Here is a tiny trained network, its code and every weight. The questions are about switching its units off for an input and a target symbol, where a switched-off unit gives its printed mean instead of its output.

import numpy as np


def w(rows, s, z=0):
    codes = np.array(rows[::2]) - 128.0
    scale = np.full(codes.shape[1], s)
    scale[-1] = z or s
    return codes * scale


def norm(h):
    return h / np.sqrt((h * h).mean(-1, keepdims=True) + 1e-5)


def f(y):
    return y / 2 * (1 + np.tanh(0.7978845608 * (y + 0.044715 * y**3)))


def softmax(a):
    e = np.exp(a - a.max(-1, keepdims=True))
    return e / e.sum(-1, keepdims=True)


def log_softmax(a):
    a = a - a.max(-1, keepdims=True)
    return a - np.log(np.exp(a).sum(-1, keepdims=True))


def net(x, mask):
    ids = ['βγδζηθμξπστφψ'.index(c) for c in x.split()]
    T = len(ids)
    res = E[ids] + P[:T]
    u = 0
    for l in range(2):
        q, k, v = (norm(res) @ M[l].T for M in (Q, K, V))
        z = softmax(np.where(np.tri(T) > 0, q @ k.T / 4**0.5, -1e9)) @ v
        res = res + np.where(mask[u], z, O[l][:, -1]) @ O[l][:, :-1]
        u += 1
        y = f(norm(res) @ A[l][:, :-1].T + A[l][:, -1])
        res = res + np.where(mask[u : u + 12], y, B[l][:, -1]) @ B[l][:, :-1]
        u += 12
    return log_softmax(norm(res)[-1] @ U[:, :-1].T + U[:, -1])


Q, K, V, O, A, B = {}, {}, {}, {}, {}, {}
E = w([
[96,67,102],'β',
[180,110,141],'γ',
[96,66,100],'δ',
[172,115,139],'ζ',
[250,140,95],'η',
[97,62,99],'θ',
[178,109,140],'μ',
[179,110,140],'ξ',
[190,172,221],'π',
[82,126,108],'σ',
[109,225,175],'τ',
[255,117,122],'φ',
[178,110,141],'ψ',
],0.023)
P = w([
[172,142,16],'0',
[124,89,43],'1',
[183,160,51],'2',
[126,69,102],'3',
[172,157,67],'4',
[99,71,129],'5',
[155,157,74],'6',
[174,5,190],'7',
[138,157,92],'8',
[100,53,205],'9',
[130,156,101],'10',
],0.013)
Q[0] = w([
[167,217,215],'L0H0',
[104,1,134],'L0H0',
[113,213,90],'L0H0',
[93,193,86],'L0H0',
],0.02)
K[0] = w([
[251,126,132],'L0H0',
[29,104,219],'L0H0',
[168,168,48],'L0H0',
[145,176,63],'L0H0',
],0.022)
V[0] = w([
[76,124,139],'L0H0',
[156,42,95],'L0H0',
[139,89,117],'L0H0',
[2,120,134],'L0H0',
],0.01)
O[0] = w([
[123,151,80,72],'L0H0',
[175,45,88,226],'L0H0',
[149,92,107,169],'L0H0',
[113,178,2,1],'L0H0',
],0.014,0.0075)
A[0] = w([
[199,170,117,220],'L0N0',
[60,84,172,128],'L0N1',
[46,138,183,41],'L0N2',
[225,250,123,124],'L0N3',
[141,60,182,121],'L0N4',
[179,185,193,217],'L0N5',
[53,50,156,64],'L0N6',
[79,115,150,111],'L0N7',
[166,159,127,172],'L0N8',
[203,121,97,2],'L0N9',
[10,67,144,213],'L0N10',
[73,133,123,119],'L0N11',
],0.019,0.0038)
B[0] = w([
[63,120,169,162],'L0N0',
[175,177,119,146],'L0N1',
[122,121,197,130],'L0N2',
[151,100,216,139],'L0N3',
[227,119,75,247],'L0N4',
[163,215,253,206],'L0N5',
[159,92,74,149],'L0N6',
[190,134,119,124],'L0N7',
[95,121,157,140],'L0N8',
[101,72,112,155],'L0N9',
[177,69,54,143],'L0N10',
[110,104,72,123],'L0N11',
],0.035,0.014)
Q[1] = w([
[4,141,170],'L1H0',
[220,73,162],'L1H0',
[58,130,154],'L1H0',
[1,165,246],'L1H0',
],0.0044)
K[1] = w([
[85,197,117],'L1H0',
[160,59,170],'L1H0',
[101,168,123],'L1H0',
[90,255,123],'L1H0',
],0.01)
V[1] = w([
[189,15,172],'L1H0',
[140,249,29],'L1H0',
[130,241,10],'L1H0',
[121,226,17],'L1H0',
],0.012)
O[1] = w([
[34,45,168,249],'L1H0',
[149,236,121,71],'L1H0',
[138,250,102,63],'L1H0',
[136,243,95,62],'L1H0',
],0.018,0.011)
A[1] = w([
[31,99,186,86],'L1N0',
[82,102,145,118],'L1N1',
[137,157,44,106],'L1N2',
[110,12,92,136],'L1N3',
[103,122,114,46],'L1N4',
[2,170,192,85],'L1N5',
[50,123,81,48],'L1N6',
[113,119,204,10],'L1N7',
[104,121,116,11],'L1N8',
[197,111,150,239],'L1N9',
[113,122,123,1],'L1N10',
[186,73,21,220],'L1N11',
],0.022,0.0035)
B[1] = w([
[80,210,174,148],'L1N0',
[117,146,177,139],'L1N1',
[106,198,71,137],'L1N2',
[144,202,41,249],'L1N3',
[135,95,142,124],'L1N4',
[185,253,77,134],'L1N5',
[179,18,78,145],'L1N6',
[168,79,28,167],'L1N7',
[150,85,144,123],'L1N8',
[104,177,40,246],'L1N9',
[169,101,160,120],'L1N10',
[75,117,254,231],'L1N11',
],0.031,0.016)
U = w([
[86,157,140,189],'β',
[142,127,95,138],'γ',
[88,154,142,189],'δ',
[138,146,106,96],'ζ',
[122,47,178,131],'η',
[87,151,142,182],'θ',
[138,135,102,85],'μ',
[141,133,100,58],'ξ',
[131,128,177,205],'π',
[108,251,101,82],'σ',
[105,175,191,254],'τ',
[140,39,143,90],'φ',
[143,134,98,77],'ψ',
],0.023,0.0085)

Each question gives the input, a string of symbols that net reads in full, and the target symbol t.
The units are the heads (4 rows each of Q, K, V and O) and the neurons (one row each of A and B). Each row of codes is followed by its name. A weight is (code - 128) times the scale printed after its matrix; where a second scale follows, it is the last column's (O, A, B and U).
mask holds one flag per unit, layer by layer, with each layer's heads first. A switched-off unit (its flag False) gives its mean, the last column of its rows in O or B, instead of its output. The means were averaged over made-up inputs and are rounded, as every weight is.
A unit's drop is (log p(t) with every unit on - log p(t) with that unit switched off) / (log p(t) with every unit on - log p(t) with every unit switched off).
The circuit of an input: a set's keep is (log p(t) with only the set's units on - log p(t) with every unit switched off) / (log p(t) with every unit on - log p(t) with every unit switched off). Starting from the 12 units with the biggest drops (on a tie, the unit counted first), units are removed one at a time, each time the one whose removal leaves the highest keep (on an exact tie, the one counted first), for as long as the keep stays at least 0.8.
units of the circuit, in order: the units of the circuit, biggest drop first
unit that matters most: the unit with the biggest drop
top k neurons: the k neurons with the biggest drops, biggest first
top k neurons in layer l: the k neurons of layer l with the biggest drops, biggest first
drop when u is switched off: that unit's drop, to one decimal
input β δ ξ τ δ ψ, target τ: top 2 neurons -> L0N3, L1N3
input σ φ σ σ γ γ, target σ: top 3 neurons in layer 0 -> L0N4, L0N1, L0N10
input φ π τ, target τ: top 3 neurons in layer 0 -> L0N5, L0N10, L0N6
input ψ φ ζ π γ τ μ ψ, target τ: units of the circuit, in order -> L0H0, L0N3
input ζ θ φ γ φ σ π ψ, target σ: units of the circuit, in order -> L0H0, L0N4
input ζ π φ φ θ σ ψ ζ, target σ: top neuron in layer 0 -> L0N4
input φ φ σ η, target φ: top 3 neurons -> L0N9, L0N1, L0N0
input ψ δ μ τ δ γ, target τ: top 2 neurons -> L0N3, L1N3
input σ σ δ ζ, target σ: top 4 neurons -> L1N5, L0N0, L0N10, L0N4
input η γ β γ π δ σ σ ζ ψ, target σ: units of the circuit, in order -> L1N3, L0H0, L1N6
input η π σ, target σ: units of the circuit, in order -> L0H0, L0N4, L1N5
input δ τ μ φ, target τ: top 2 neurons -> L1N0, L0N0
input σ θ φ, target φ: top 3 neurons in layer 0 -> L0N1, L0N4, L0N9
input η β φ, target η: top 2 neurons in layer 0 -> L0N0, L0N3
input ψ ζ η, target η: unit that matters most -> L1N7
input γ ζ θ σ φ, target φ: top 2 neurons in layer 1 -> L1N3, L1N11
input μ δ β τ η μ, target τ: top 2 neurons in layer 0 -> L0N3, L0N4
input δ σ σ, target σ: drop when L0N9 is switched off -> 0.2
input π γ π ψ τ, target τ: drop when L1N3 is switched off -> 0.5
input τ μ ζ τ γ μ, target τ: drop when L1H0 is switched off -> 0.0
input θ φ η, target η: drop when L1N11 is switched off -> 0.1
